Below are the code and all the weights of a small trained network. Each question names an input and a class and asks about switching units off, where a switched-off unit gives its printed mean instead of its output.

import numpy as np


def w(rows, s, z=0):
    codes = np.array(rows[::2]) - 128.0
    scale = np.full(codes.shape[1], s)
    scale[-1] = z or s
    return codes * scale


def f(y):
    return y / 2 * (1 + np.tanh(0.7978845608 * (y + 0.044715 * y**3)))


def log_softmax(a):
    a = a - a.max(-1, keepdims=True)
    return a - np.log(np.exp(a).sum(-1, keepdims=True))


def net(x, mask):
    res = np.array(x, float).reshape(1, 5) / 4 @ E
    y = f(res @ A[0][:, :-1].T + A[0][:, -1])
    res = res + np.where(mask, y, B[0][:, -1]) @ B[0][:, :-1]
    return log_softmax(res[-1] @ U[:, :-1].T + U[:, -1])


A, B = {}, {}
E = w([
[189,177,2,132],'x0',
[108,27,87,149],'x1',
[123,110,222,99],'x2',
[133,101,103,54],'x3',
[225,109,95,189],'x4',
],0.013)
A[0] = w([
[74,15,125,106,78],'n1',
[107,132,82,48,121],'n2',
[108,155,175,122,130],'n3',
[113,8,153,102,171],'n4',
[104,190,176,64,123],'n5',
[218,135,163,125,187],'n6',
[158,146,184,97,241],'n7',
[219,52,114,175,225],'n8',
[193,149,101,78,130],'n9',
[211,85,139,97,194],'n10',
[113,192,223,89,161],'n11',
[161,96,166,49,219],'n12',
[106,189,89,40,228],'n13',
[52,98,95,182,252],'n14',
[246,126,171,135,239],'n15',
[113,216,214,115,134],'n16',
[109,127,179,160,22],'n17',
],0.013,0.0038)
B[0] = w([
[142,85,176,77,225],'n1',
[125,68,112,102,177],'n2',
[98,97,155,145,184],'n3',
[126,121,222,59,239],'n4',
[73,117,111,135,213],'n5',
[73,191,107,115,183],'n6',
[102,136,179,183,196],'n7',
[166,192,142,92,229],'n8',
[96,113,75,85,184],'n9',
[77,150,126,87,179],'n10',
[91,95,141,168,249],'n11',
[132,145,152,145,201],'n12',
[119,42,68,118,208],'n13',
[225,105,172,137,199],'n14',
[110,246,133,127,211],'n15',
[75,129,94,210,235],'n16',
[106,94,125,109,174],'n17',
],0.012,0.014)
U = w([
[8,122,155,223,75],'0',
[76,203,187,92,143],'1',
[111,114,237,26,148],'2',
[110,223,122,103,4],'3',
[95,89,51,59,104],'4',
[197,147,130,172,244],'5',
],0.013,0.004)

Each question gives the input, the list of numbers given to net, and the class t.
The units are the neurons (one row each of A and B). Each row of codes is followed by its name. A weight is (code - 128) times the scale printed after its matrix; where a second scale follows, it is the last column's (A, B and U).
mask holds one flag per neuron, in row order. A switched-off neuron (its flag False) gives its mean, the last column of its row in B, instead of its output. The means were averaged over made-up inputs and are rounded, as every weight is.
A unit's drop is (log p(t) with every unit on - log p(t) with that unit switched off) / (log p(t) with every unit on - log p(t) with every unit switched off).
The circuit of an input: a set's keep is (log p(t) with only the set's units on - log p(t) with every unit switched off) / (log p(t) with every unit on - log p(t) with every unit switched off). Starting from the 12 units with the biggest drops (on a tie, the unit counted first), units are removed one at a time, each time the one whose removal leaves the highest keep (on an exact tie, the one counted first), for as long as the keep stays at least 0.8.
units of the circuit, in order: the units of the circuit, biggest drop first
top k neurons: the k neurons with the biggest drops, biggest first
drop when u is switched off: that unit's drop, to one decimal
input [8,8,-2,-8,5], class 5: units of the circuit, in order : [n14]
input [5,8,1,8,8], class 2: top 2 neurons : [n4, n16]
input [5,-3,-7,-5,1], class 5: units of the circuit, in order : [n10, n5]
input [6,-8,5,5,4], class 3: units of the circuit, in order : [n15, n4]
input [5,6,-7,4,7], class 3: top 2 neurons : [n8, n13]
input [1,5,0,-4,4], class 3: units of the circuit, in order : [n8, n11]
input [2,7,-5,8,-4], class 2: top 2 neurons : [n4, n1]
input [1,-5,5,3,7], class 1: top 2 neurons : [n7, n10]
input [8,-5,-7,-4,-4], class 4: drop when n11 is switched off : 0.0
input [-1,3,-4,-7,5], class 5: drop when n14 is switched off : 0.1
input [-8,-2,-7,-1,8], class 1: drop when n8 is switched off : -0.1
